Below is a small trained network, with its code and all its weights. Each question gives an input and a class and asks what happens when units are switched off, that is, made to give their printed mean instead of their output.

import numpy as np


def w(rows, s, z=0):
    codes = np.array(rows[::2]) - 128.0
    scale = np.full(codes.shape[1], s)
    scale[-1] = z or s
    return codes * scale


def f(y):
    return y / 2 * (1 + np.tanh(0.7978845608 * (y + 0.044715 * y**3)))


def log_softmax(a):
    a = a - a.max(-1, keepdims=True)
    return a - np.log(np.exp(a).sum(-1, keepdims=True))


def net(x, mask):
    res = np.array(x, float).reshape(1, 8) / 4 @ E
    y = f(res @ A[0][:, :-1].T + A[0][:, -1])
    res = res + np.where(mask, y, B[0][:, -1]) @ B[0][:, :-1]
    return log_softmax(res[-1] @ U[:, :-1].T + U[:, -1])


A, B = {}, {}
E = w([
[172,127,118,169,131,166,237,50,199,55],'x0',
[110,186,121,181,23,160,9,50,100,105],'x1',
[167,91,94,131,92,142,117,158,134,177],'x2',
[100,214,179,64,182,150,133,147,64,41],'x3',
[49,175,237,96,115,42,60,124,127,121],'x4',
[190,214,129,235,89,142,91,221,184,121],'x5',
[134,189,224,159,52,80,172,63,254,101],'x6',
[115,152,124,131,109,160,162,43,120,54],'x7',
],0.006)
A[0] = w([
[39,159,211,49,185,68,108,133,131,81,180],'N0',
[78,146,157,90,213,136,129,94,65,76,255],'N1',
[44,114,134,67,89,98,2,151,33,174,141],'N2',
[166,152,115,185,113,158,158,151,195,97,126],'N3',
[189,251,165,160,60,121,108,199,190,82,237],'N4',
[59,136,132,79,106,137,11,148,24,179,187],'N5',
[202,64,21,214,76,148,105,174,157,157,167],'N6',
[157,63,103,57,240,142,174,215,84,166,165],'N7',
[143,60,182,142,92,66,154,122,227,217,85],'N8',
[159,89,115,188,118,71,110,207,180,197,209],'N9',
],0.0063,0.0042)
B[0] = w([
[47,159,149,115,61,76,133,217,146,109,233],'N0',
[95,152,152,77,68,135,215,153,174,83,234],'N1',
[26,136,86,16,136,119,135,250,53,58,248],'N2',
[110,138,88,136,202,180,72,167,56,73,163],'N3',
[160,211,181,232,133,180,52,137,171,119,228],'N4',
[28,141,142,70,98,95,164,240,136,45,254],'N5',
[62,195,218,149,51,147,78,167,155,71,211],'N6',
[200,48,18,152,219,255,168,127,66,66,237],'N7',
[57,57,136,32,79,81,196,90,186,11,171],'N8',
[134,168,196,130,20,144,159,64,213,135,205],'N9',
],0.0063,0.0084)
U = w([
[146,34,122,62,66,121,185,38,200,105,171],'0',
[60,218,234,132,43,39,128,188,202,111,180],'1',
[87,56,28,61,197,146,147,217,13,86,85],'2',
[224,180,115,250,145,202,81,89,141,144,224],'3',
[219,108,145,148,224,3,56,74,78,218,2],'4',
[229,102,106,111,241,4,4,90,49,212,1],'5',
],0.0064,0.0056)

Each question gives the input, the list of numbers given to net, and the class t.
The units are the neurons (one row each of A and B). Each row of codes is followed by its name. A weight is (code - 128) times the scale printed after its matrix; where a second scale follows, it is the last column's (A, B and U).
mask holds one flag per neuron, in row order. A switched-off neuron (its flag False) gives its mean, the last column of its row in B, instead of its output. The means were averaged over made-up inputs and are rounded, as every weight is.
A unit's drop is (log p(t) with every unit on - log p(t) with that unit switched off) / (log p(t) with every unit on - log p(t) with every unit switched off).
The circuit of an input: a set's keep is (log p(t) with only the set's units on - log p(t) with every unit switched off) / (log p(t) with every unit on - log p(t) with every unit switched off). Starting from all 10 units, units are removed one at a time, each time the one whose removal leaves the highest keep (on an exact tie, the one counted first), for as long as the keep stays at least 0.8.
units of the circuit, in order: the units of the circuit, biggest drop first
most important unit: the unit with the biggest drop
top k neurons: the k neurons with the biggest drops, biggest first
drop when u is switched off: that unit's drop, to one decimal
input [1,3,-8,-3,0,3,-6,6], class 3: most important unit	N2
input [-7,-4,1,-4,-6,6,0,-2], class 3: units of the circuit, in order	(N5, N2)
input [5,5,-5,3,-5,-6,0,-6], class 0: units of the circuit, in order	(N2, N4)
input [-8,-4,7,-8,-4,6,-4,1], class 1: top 2 neurons	(N6, N9)
input [5,7,8,0,3,-1,-2,5], class 3: units of the circuit, in order	(N0, N2, N8)
input [-1,6,-2,-4,-5,3,3,-2], class 3: units of the circuit, in order	(N5, N2)
input [7,6,1,3,2,-5,1,-1], class 0: units of the circuit, in order	(N6, N5)
input [-5,-3,7,-8,-8,1,-1,-3], class 0: units of the circuit, in order	(N8, N9)
input [-7,2,-1,-1,0,-8,4,-5], class 2: top 4 neurons	(N2, N6, N4, N9)
input [-5,0,7,-8,-4,4,-3,8], class 1: top 2 neurons	(N6, N7)
input [-4,-5,-3,-7,-5,-2,-1,-3], class 0: top 2 neurons	(N9, N2)
input [-2,0,5,3,0,0,7,7], class 3: top 2 neurons	(N5, N2)
input [5,7,-1,-4,-6,3,6,-2], class 3: drop when N4 is switched off	0.2
input [7,8,3,-1,-1,3,-6,-2], class 3: drop when N8 is switched off	0.1
input [7,-5,0,-6,5,2,-4,-7], class 0: drop when N8 is switched off	0.2
input [-6,-1,3,-8,-6,-7,5,-7], class 0: most important unit	N8
